Below is a small trained network, with its code and all its weights. Each question gives an input and a class and asks what happens when units are switched off, that is, made to give their printed mean instead of their output.

import numpy as np


def w(rows, s, z=0):
    codes = np.array(rows[::2]) - 128.0
    scale = np.full(codes.shape[1], s)
    scale[-1] = z or s
    return codes * scale


def norm(h):
    return h / np.sqrt((h * h).mean(-1, keepdims=True) + 1e-5)


def f(y):
    return y / 2 * (1 + np.tanh(0.7978845608 * (y + 0.044715 * y**3)))


def log_softmax(a):
    a = a - a.max(-1, keepdims=True)
    return a - np.log(np.exp(a).sum(-1, keepdims=True))


def net(x, mask):
    res = np.array(x, float).reshape(1, 5) / 4 @ E
    u = 0
    for l in range(2):
        y = f(norm(res) @ A[l][:, :-1].T + A[l][:, -1])
        res = res + np.where(mask[u : u + 12], y, B[l][:, -1]) @ B[l][:, :-1]
        u += 12
    return log_softmax(norm(res)[-1] @ U[:, :-1].T + U[:, -1])


A, B = {}, {}
E = w([
[102,217,74],'x0',
[60,198,252],'x1',
[32,69,122],'x2',
[247,67,143],'x3',
[147,116,175],'x4',
],0.0042)
A[0] = w([
[62,124,65,32],'L0N0',
[245,90,24,150],'L0N1',
[15,111,80,112],'L0N2',
[87,218,110,64],'L0N3',
[161,209,82,4],'L0N4',
[10,107,140,115],'L0N5',
[128,144,106,48],'L0N6',
[103,103,168,129],'L0N7',
[128,170,73,151],'L0N8',
[123,70,41,39],'L0N9',
[58,103,117,79],'L0N10',
[130,102,119,24],'L0N11',
],0.011,0.0015)
B[0] = w([
[132,158,151,167],'L0N0',
[98,150,104,254],'L0N1',
[98,134,172,208],'L0N2',
[161,71,124,188],'L0N3',
[254,187,56,160],'L0N4',
[107,134,179,207],'L0N5',
[147,117,122,125],'L0N6',
[172,164,126,144],'L0N7',
[131,121,75,158],'L0N8',
[120,103,145,182],'L0N9',
[101,164,157,159],'L0N10',
[117,121,113,123],'L0N11',
],0.0088,0.0064)
A[1] = w([
[92,135,48,181],'L1N0',
[50,110,185,134],'L1N1',
[126,212,146,72],'L1N2',
[227,151,210,194],'L1N3',
[39,219,158,139],'L1N4',
[45,173,111,143],'L1N5',
[123,95,224,183],'L1N6',
[207,127,160,253],'L1N7',
[119,95,76,99],'L1N8',
[111,28,186,73],'L1N9',
[63,233,1,90],'L1N10',
[139,72,41,115],'L1N11',
],0.0083,0.0029)
B[1] = w([
[230,132,216,194],'L1N0',
[116,205,123,241],'L1N1',
[121,69,99,148],'L1N2',
[52,179,98,233],'L1N3',
[187,73,212,255],'L1N4',
[176,85,216,196],'L1N5',
[32,215,77,243],'L1N6',
[56,177,158,218],'L1N7',
[160,53,212,139],'L1N8',
[199,165,3,169],'L1N9',
[193,169,152,225],'L1N10',
[92,49,229,191],'L1N11',
],0.005,0.0036)
U = w([
[179,70,185,100],'0',
[123,96,137,1],'1',
[166,189,80,197],'2',
[132,64,108,48],'3',
[131,106,178,73],'4',
[213,167,74,103],'5',
[112,8,122,134],'6',
[44,198,250,186],'7',
],0.013,0.01)

Each question gives the input, the list of numbers given to net, and the class t.
The units are the neurons (one row each of A and B). Each row of codes is followed by its name. A weight is (code - 128) times the scale printed after its matrix; where a second scale follows, it is the last column's (A, B and U).
mask holds one flag per neuron, layer by layer. A switched-off neuron (its flag False) gives its mean, the last column of its row in B, instead of its output. The means were averaged over made-up inputs and are rounded, as every weight is.
A unit's drop is (log p(t) with every unit on - log p(t) with that unit switched off) / (log p(t) with every unit on - log p(t) with every unit switched off).
The circuit of an input: a set's keep is (log p(t) with only the set's units on - log p(t) with every unit switched off) / (log p(t) with every unit on - log p(t) with every unit switched off). Starting from the 12 units with the biggest drops (on a tie, the unit counted first), units are removed one at a time, each time the one whose removal leaves the highest keep (on an exact tie, the one counted first), for as long as the keep stays at least 0.8.
units of the circuit, in order: the units of the circuit, biggest drop first
top k neurons: the k neurons with the biggest drops, biggest first
k most important neurons of layer l: the k neurons of layer l with the biggest drops, biggest first
drop of u: that unit's drop, to one decimal
input [-4,0,-6,8,-4], class 7: units of the circuit, in order => L1N7, L1N3
input [-6,-8,-3,-2,-1], class 6: units of the circuit, in order => L0N4
input [-7,-1,-8,-4,-1], class 2: 4 most important neurons of layer 0 => L0N5, L0N2, L0N3, L0N1
input [-8,4,-2,0,7], class 2: 3 most important neurons of layer 1 => L1N9, L1N6, L1N11
input [-5,2,-4,0,-5], class 2: top 2 neurons => L0N1, L0N10
input [-8,-8,-4,-3,-8], class 6: 2 most important neurons of layer 1 => L1N11, L1N4
input [-7,4,1,4,6], class 2: 2 most important neurons of layer 0 => L0N5, L0N2
input [2,-7,2,1,7], class 0: top 4 neurons => L1N0, L0N1, L0N3, L1N10
input [2,-2,-6,-7,5], class 2: drop of L0N4 => 1.0
input [1,2,-2,2,-6], class 2: drop of L0N4 => 1.1
input [0,2,-4,-1,1], class 2: drop of L0N2 => 0.2
input [-6,-4,-1,3,1], class 6: drop of L0N5 => -0.1
